Below are the code and all the weights of a small trained network. Each question names an input and a class and asks about switching units off, where a switched-off unit gives its printed mean instead of its output.

import numpy as np


def w(rows, s, z=0):
    codes = np.array(rows[::2]) - 128.0
    scale = np.full(codes.shape[1], s)
    scale[-1] = z or s
    return codes * scale


def f(y):
    return y / 2 * (1 + np.tanh(0.7978845608 * (y + 0.044715 * y**3)))


def log_softmax(a):
    a = a - a.max(-1, keepdims=True)
    return a - np.log(np.exp(a).sum(-1, keepdims=True))


def net(x, mask):
    res = np.array(x, float).reshape(1, 8) / 4 @ E
    y = f(res @ A[0][:, :-1].T + A[0][:, -1])
    res = res + np.where(mask, y, B[0][:, -1]) @ B[0][:, :-1]
    return log_softmax(res[-1] @ U[:, :-1].T + U[:, -1])


A, B = {}, {}
E = w([
[55,226,171,72,145,111,199,5,120],'x0',
[130,127,127,128,128,128,129,130,130],'x1',
[129,129,128,131,130,126,128,130,127],'x2',
[107,110,10,104,56,200,234,142,193],'x3',
[128,129,125,130,128,128,127,126,127],'x4',
[127,127,126,129,126,129,128,127,128],'x5',
[37,32,142,127,34,213,57,58,48],'x6',
[215,33,113,127,181,144,110,2,226],'x7',
],0.0045)
A[0] = w([
[74,34,123,133,89,166,73,41,94,60],'N1',
[153,147,117,124,163,110,143,139,152,76],'N2',
[130,105,51,109,69,157,210,107,168,26],'N3',
[166,73,130,124,154,134,118,56,167,39],'N4',
[170,42,108,141,112,122,99,187,141,77],'N5',
[83,146,144,128,100,133,127,181,86,118],'N6',
[143,113,119,129,117,132,111,142,133,83],'N7',
[163,141,200,129,178,91,33,85,87,3],'N8',
[168,157,122,132,180,112,153,143,170,100],'N9',
[152,81,121,143,114,130,110,168,138,78],'N10',
[187,162,115,138,190,106,158,139,171,127],'N11',
[94,183,145,108,126,124,184,2,136,105],'N12',
[169,74,109,141,130,148,95,183,132,96],'N13',
[168,70,123,134,152,132,124,52,167,43],'N14',
],0.012,0.0014)
B[0] = w([
[244,129,129,77,16,104,180,65,183,254],'N1',
[158,117,126,111,81,128,135,103,142,150],'N2',
[102,2,117,219,197,153,158,186,184,212],'N3',
[67,189,136,118,87,105,132,235,71,195],'N4',
[117,172,155,129,217,122,75,55,94,194],'N5',
[121,180,127,101,69,105,148,194,111,177],'N6',
[133,148,131,131,156,131,141,101,129,133],'N7',
[90,3,73,207,190,184,178,169,199,225],'N8',
[171,116,132,96,50,128,147,84,143,175],'N9',
[114,153,132,122,169,135,103,77,120,159],'N10',
[186,122,130,89,34,131,155,77,144,192],'N11',
[122,178,145,119,235,127,25,42,78,237],'N12',
[87,163,145,102,185,125,82,57,100,181],'N13',
[77,199,130,122,88,113,132,251,66,198],'N14',
],0.014,0.0081)
U = w([
[217,115,130,72,42,118,164,60,169,78],'0',
[110,165,159,122,216,129,37,51,94,86],'1',
[104,26,87,209,164,167,161,170,179,110],'2',
[75,205,140,108,73,93,138,254,69,248],'3',
],0.0076,0.0012)

Each question gives the input, the list of numbers given to net, and the class t.
The units are the neurons (one row each of A and B). Each row of codes is followed by its name. A weight is (code - 128) times the scale printed after its matrix; where a second scale follows, it is the last column's (A, B and U).
mask holds one flag per neuron, in row order. A switched-off neuron (its flag False) gives its mean, the last column of its row in B, instead of its output. The means were averaged over made-up inputs and are rounded, as every weight is.
A unit's drop is (log p(t) with every unit on - log p(t) with that unit switched off) / (log p(t) with every unit on - log p(t) with every unit switched off).
most important unit: the unit with the biggest drop
k most important neurons: the k neurons with the biggest drops, biggest first
drop when u is switched off: that unit's drop, to one decimal
input [0,4,8,8,2,1,4,7], class 2: 2 most important neurons => [N3 N6]
input [-7,8,3,-7,-5,-4,-7,-3], class 0: 4 most important neurons => [N11 N12 N9 N3]
input [-3,8,4,0,-1,-1,-4,8], class 3: most important unit => N14
input [-5,1,3,-8,-4,-8,-8,-6], class 0: 2 most important neurons => [N11 N3]
input [7,-4,-1,7,-7,8,6,3], class 1: 4 most important neurons => [N12 N8 N11 N9]
input [8,6,8,2,8,3,-4,2], class 1: 2 most important neurons => [N12 N1]
input [-1,3,-4,-6,1,7,5,6], class 2: 3 most important neurons => [N8 N6 N11]
input [-4,7,5,-6,-3,2,2,8], class 3: 3 most important neurons => [N14 N4 N3]
input [6,-3,1,7,3,7,-3,4], class 2: 4 most important neurons => [N3 N5 N13 N10]
input [-2,0,1,-4,2,-8,-6,-6], class 0: 4 most important neurons => [N14 N4 N11 N9]
input [4,-8,7,4,8,-8,0,-1], class 1: 3 most important neurons => [N8 N12 N1]
input [-4,6,5,7,-6,-8,1,8], class 3: 3 most important neurons => [N14 N4 N8]
input [2,-5,6,-4,-6,-5,-5,7], class 3: 4 most important neurons => [N14 N4 N1 N3]
input [4,8,-2,8,-1,-6,-6,5], class 2: most important neuron => [N3]
input [0,-7,0,-8,0,-7,-3,8], class 2: drop when N8 is switched off => 4.6
input [4,6,3,-6,-7,3,-6,4], class 0: drop when N9 is switched off => 1.6
input [-3,-8,-3,-8,1,-8,-4,6], class 2: drop when N8 is switched off => 3.4
